Below are the code and all the weights of a small trained network. Each question names an input and a class and asks about switching units off, where a switched-off unit gives its printed mean instead of its output.

import numpy as np


def w(rows, s, z=0):
    codes = np.array(rows[::2]) - 128.0
    scale = np.full(codes.shape[1], s)
    scale[-1] = z or s
    return codes * scale


def norm(h):
    return h / np.sqrt((h * h).mean(-1, keepdims=True) + 1e-5)


def f(y):
    return np.maximum(y, 0)


def log_softmax(a):
    a = a - a.max(-1, keepdims=True)
    return a - np.log(np.exp(a).sum(-1, keepdims=True))


def net(x, mask):
    res = np.array(x, float).reshape(1, 8) / 4 @ E
    u = 0
    for l in range(4):
        y = f(norm(res) @ A[l][:, :-1].T + A[l][:, -1])
        res = res + np.where(mask[u : u + 4], y, B[l][:, -1]) @ B[l][:, :-1]
        u += 4
    return log_softmax(norm(res)[-1] @ U[:, :-1].T + U[:, -1])


A, B = {}, {}
E = w([
[78,24,60,142,131,98,133],'x0',
[130,102,162,115,120,135,90],'x1',
[70,163,97,24,165,163,86],'x2',
[144,131,122,127,142,129,126],'x3',
[147,109,153,118,143,135,99],'x4',
[115,130,129,127,118,125,131],'x5',
[154,124,130,120,153,131,116],'x6',
[111,187,91,119,82,2,21],'x7',
],0.0077)
A[0] = w([
[170,243,202,94,99,152,137,16],'L0N0',
[106,129,105,1,114,115,131,74],'L0N1',
[113,170,78,38,117,207,101,3],'L0N2',
[117,87,134,154,116,169,96,126],'L0N3',
],0.0088,0.0051)
B[0] = w([
[9,63,153,176,207,73,139,252],'L0N0',
[199,138,97,105,148,73,134,223],'L0N1',
[174,148,200,87,53,95,179,212],'L0N2',
[98,112,67,136,86,117,162,182],'L0N3',
],0.012,0.0041)
A[1] = w([
[123,254,129,11,197,90,181,117],'L1N0',
[93,104,61,75,106,73,170,169],'L1N1',
[160,112,187,129,87,206,164,79],'L1N2',
[119,107,213,82,116,254,199,5],'L1N3',
],0.0072,0.003)
B[1] = w([
[145,70,177,117,88,160,72,248],'L1N0',
[143,114,168,71,187,155,107,254],'L1N1',
[80,254,137,119,135,151,168,179],'L1N2',
[67,241,41,171,131,154,159,211],'L1N3',
],0.0089,0.0052)
A[2] = w([
[163,236,213,130,52,63,5,153],'L2N0',
[231,126,243,219,2,74,232,250],'L2N1',
[223,212,56,157,103,248,132,144],'L2N2',
[159,161,177,59,24,200,144,11],'L2N3',
],0.0061,0.0014)
B[2] = w([
[118,145,47,174,128,228,169,253],'L2N0',
[254,106,187,23,121,146,35,233],'L2N1',
[92,138,98,149,17,118,92,184],'L2N2',
[132,118,143,136,80,163,99,165],'L2N3',
],0.0096,0.0049)
A[3] = w([
[125,253,212,117,141,135,119,133],'L3N0',
[102,136,155,169,152,172,40,55],'L3N1',
[73,13,146,83,196,81,162,121],'L3N2',
[146,154,20,135,109,92,3,4],'L3N3',
],0.0072,0.0018)
B[3] = w([
[127,66,140,117,165,7,62,223],'L3N0',
[110,105,74,159,107,116,165,172],'L3N1',
[110,56,123,206,173,41,90,253],'L3N2',
[80,186,143,152,110,165,205,230],'L3N3',
],0.011,0.0048)
U = w([
[45,55,141,202,245,30,114,45],'0',
[76,254,63,198,55,191,185,254],'1',
[225,123,190,48,52,117,73,97],'2',
],0.0077,0.00041)

Each question gives the input, the list of numbers given to net, and the class t.
The units are the neurons (one row each of A and B). Each row of codes is followed by its name. A weight is (code - 128) times the scale printed after its matrix; where a second scale follows, it is the last column's (A, B and U).
mask holds one flag per neuron, layer by layer. A switched-off neuron (its flag False) gives its mean, the last column of its row in B, instead of its output. The means were averaged over made-up inputs and are rounded, as every weight is.
A unit's drop is (log p(t) with every unit on - log p(t) with that unit switched off) / (log p(t) with every unit on - log p(t) with every unit switched off).
The circuit of an input: a set's keep is (log p(t) with only the set's units on - log p(t) with every unit switched off) / (log p(t) with every unit on - log p(t) with every unit switched off). Starting from the 12 units with the biggest drops (on a tie, the unit counted first), units are removed one at a time, each time the one whose removal leaves the highest keep (on an exact tie, the one counted first), for as long as the keep stays at least 0.8.
units of the circuit, in order: the units of the circuit, biggest drop first
k most important neurons: the k neurons with the biggest drops, biggest first
top k neurons in layer l: the k neurons of layer l with the biggest drops, biggest first
drop when u is switched off: that unit's drop, to one decimal
input [5,6,7,-5,5,-3,2,3], class 2: 3 most important neurons => (L0N0, L0N2, L0N1)
input [-8,0,4,4,7,5,8,8], class 0: 4 most important neurons => (L0N0, L3N0, L2N2, L1N3)
input [4,2,-6,5,-6,1,2,-4], class 2: most important neuron => (L0N0)
input [1,-4,3,4,-1,4,-5,3], class 1: 4 most important neurons => (L0N0, L2N0, L2N1, L3N3)
input [-3,-5,8,7,0,-1,-1,4], class 2: 2 most important neurons => (L0N2, L1N0)
input [1,1,-8,6,6,8,-7,7], class 2: 4 most important neurons => (L2N1, L1N3, L0N0, L1N2)
input [3,3,-8,5,3,-3,2,8], class 1: units of the circuit, in order => (L2N0, L3N3)
input [6,1,7,7,-2,3,3,-3], class 2: units of the circuit, in order => (L0N0, L0N2)
input [-5,1,5,3,-4,3,8,3], class 0: 2 most important neurons => (L0N0, L2N1)
input [2,5,8,3,6,2,2,4], class 2: top 2 neurons in layer 1 => (L1N3, L1N0)
input [-3,-5,6,6,0,0,0,-4], class 2: 2 most important neurons => (L0N2, L1N0)
input [5,7,7,-3,6,-2,0,0], class 2: 2 most important neurons => (L0N0, L0N2)
input [-2,8,-1,-1,4,-1,7,3], class 1: drop when L2N0 is switched off => 0.2
input [0,5,-8,3,-2,8,-3,0], class 2: units of the circuit, in order => (L2N1)
input [-5,8,2,4,-6,3,7,3], class 0: drop when L0N0 is switched off => 3.6
input [-7,-4,-3,-6,-7,3,-1,6], class 0: drop when L3N0 is switched off => 0.2
input [2,-5,8,-2,7,4,6,-3], class 2: drop when L0N2 is switched off => 0.1
